Below is a small trained network, with its code and all its weights. Each question gives an input and a class and asks what happens when units are switched off, that is, made to give their printed mean instead of their output.

import numpy as np


def w(rows, s, z=0):
    codes = np.array(rows[::2]) - 128.0
    scale = np.full(codes.shape[1], s)
    scale[-1] = z or s
    return codes * scale


def f(y):
    return np.maximum(y, 0)


def log_softmax(a):
    a = a - a.max(-1, keepdims=True)
    return a - np.log(np.exp(a).sum(-1, keepdims=True))


def net(x, mask):
    res = np.array(x, float).reshape(1, 6) / 4 @ E
    y = f(res @ A[0][:, :-1].T + A[0][:, -1])
    res = res + np.where(mask, y, B[0][:, -1]) @ B[0][:, :-1]
    return log_softmax(res[-1] @ U[:, :-1].T + U[:, -1])


A, B = {}, {}
E = w([
[102,211,15],'x0',
[2,126,196],'x1',
[76,15,149],'x2',
[192,195,255],'x3',
[124,177,98],'x4',
[4,109,117],'x5',
],0.0074)
A[0] = w([
[223,213,52,85],'N1',
[91,160,75,254],'N2',
[107,155,186,194],'N3',
[72,200,221,237],'N4',
[40,2,73,120],'N5',
[9,157,157,250],'N6',
[167,161,232,158],'N7',
[80,83,45,144],'N8',
[21,196,124,214],'N9',
[60,60,105,123],'N10',
[216,94,201,142],'N11',
[179,159,223,169],'N12',
[106,43,42,132],'N13',
[180,183,30,86],'N14',
[160,94,152,120],'N15',
[169,47,194,128],'N16',
[199,221,97,149],'N17',
[57,45,94,92],'N18',
[172,129,90,109],'N19',
[197,87,139,111],'N20',
[187,148,49,82],'N21',
[170,114,114,117],'N22',
[62,14,117,130],'N23',
[94,15,86,151],'N24',
],0.0092,0.0052)
B[0] = w([
[85,120,73,216],'N1',
[166,143,73,217],'N2',
[156,64,153,183],'N3',
[233,101,112,224],'N4',
[151,195,232,254],'N5',
[227,161,136,251],'N6',
[127,66,116,205],'N7',
[142,176,140,213],'N8',
[205,138,75,230],'N9',
[148,181,114,207],'N10',
[94,41,144,203],'N11',
[103,53,107,206],'N12',
[114,221,161,214],'N13',
[77,117,67,197],'N14',
[102,62,171,155],'N15',
[60,85,254,193],'N16',
[102,109,62,213],'N17',
[137,193,143,211],'N18',
[92,148,145,160],'N19',
[70,33,139,170],'N20',
[72,102,90,181],'N21',
[52,139,99,153],'N22',
[133,223,170,231],'N23',
[100,211,149,224],'N24',
],0.0074,0.0099)
U = w([
[6,19,215,4],'0',
[211,81,66,111],'1',
[21,104,38,212],'2',
[176,84,68,243],'3',
[70,193,178,61],'4',
],0.012,0.0025)

Each question gives the input, the list of numbers given to net, and the class t.
The units are the neurons (one row each of A and B). Each row of codes is followed by its name. A weight is (code - 128) times the scale printed after its matrix; where a second scale follows, it is the last column's (A, B and U).
mask holds one flag per neuron, in row order. A switched-off neuron (its flag False) gives its mean, the last column of its row in B, instead of its output. The means were averaged over made-up inputs and are rounded, as every weight is.
A unit's drop is (log p(t) with every unit on - log p(t) with that unit switched off) / (log p(t) with every unit on - log p(t) with every unit switched off).
The circuit of an input: a set's keep is (log p(t) with only the set's units on - log p(t) with every unit switched off) / (log p(t) with every unit on - log p(t) with every unit switched off). Starting from the 12 units with the biggest drops (on a tie, the unit counted first), units are removed one at a time, each time the one whose removal leaves the highest keep (on an exact tie, the one counted first), for as long as the keep stays at least 0.8.
circuit, biggest first: the units of the circuit, biggest drop first
unit that matters most: the unit with the biggest drop
top k neurons: the k neurons with the biggest drops, biggest first
drop of u: that unit's drop, to one decimal
input [-3,-4,-5,-2,-4,4], class 2: circuit, biggest first -> [N6 N5]
input [8,5,7,4,0,6], class 1: circuit, biggest first -> [N9 N6]
input [-3,-7,-1,0,8,5], class 2: circuit, biggest first -> [N6 N4 N5]
input [7,-3,-3,7,-3,3], class 1: circuit, biggest first -> [N24 N13]
input [7,-1,4,1,2,4], class 1: top 2 neurons -> [N9 N16]
input [1,-3,2,3,-3,2], class 0: unit that matters most -> N9
input [4,1,2,-1,-1,-6], class 2: top 2 neurons -> [N6 N4]
input [4,8,6,5,-4,-6], class 1: top 2 neurons -> [N4 N6]
input [-1,7,-8,2,-1,0], class 3: drop of N21 -> 0.0
input [-3,2,5,-2,6,-5], class 0: drop of N2 -> 0.1
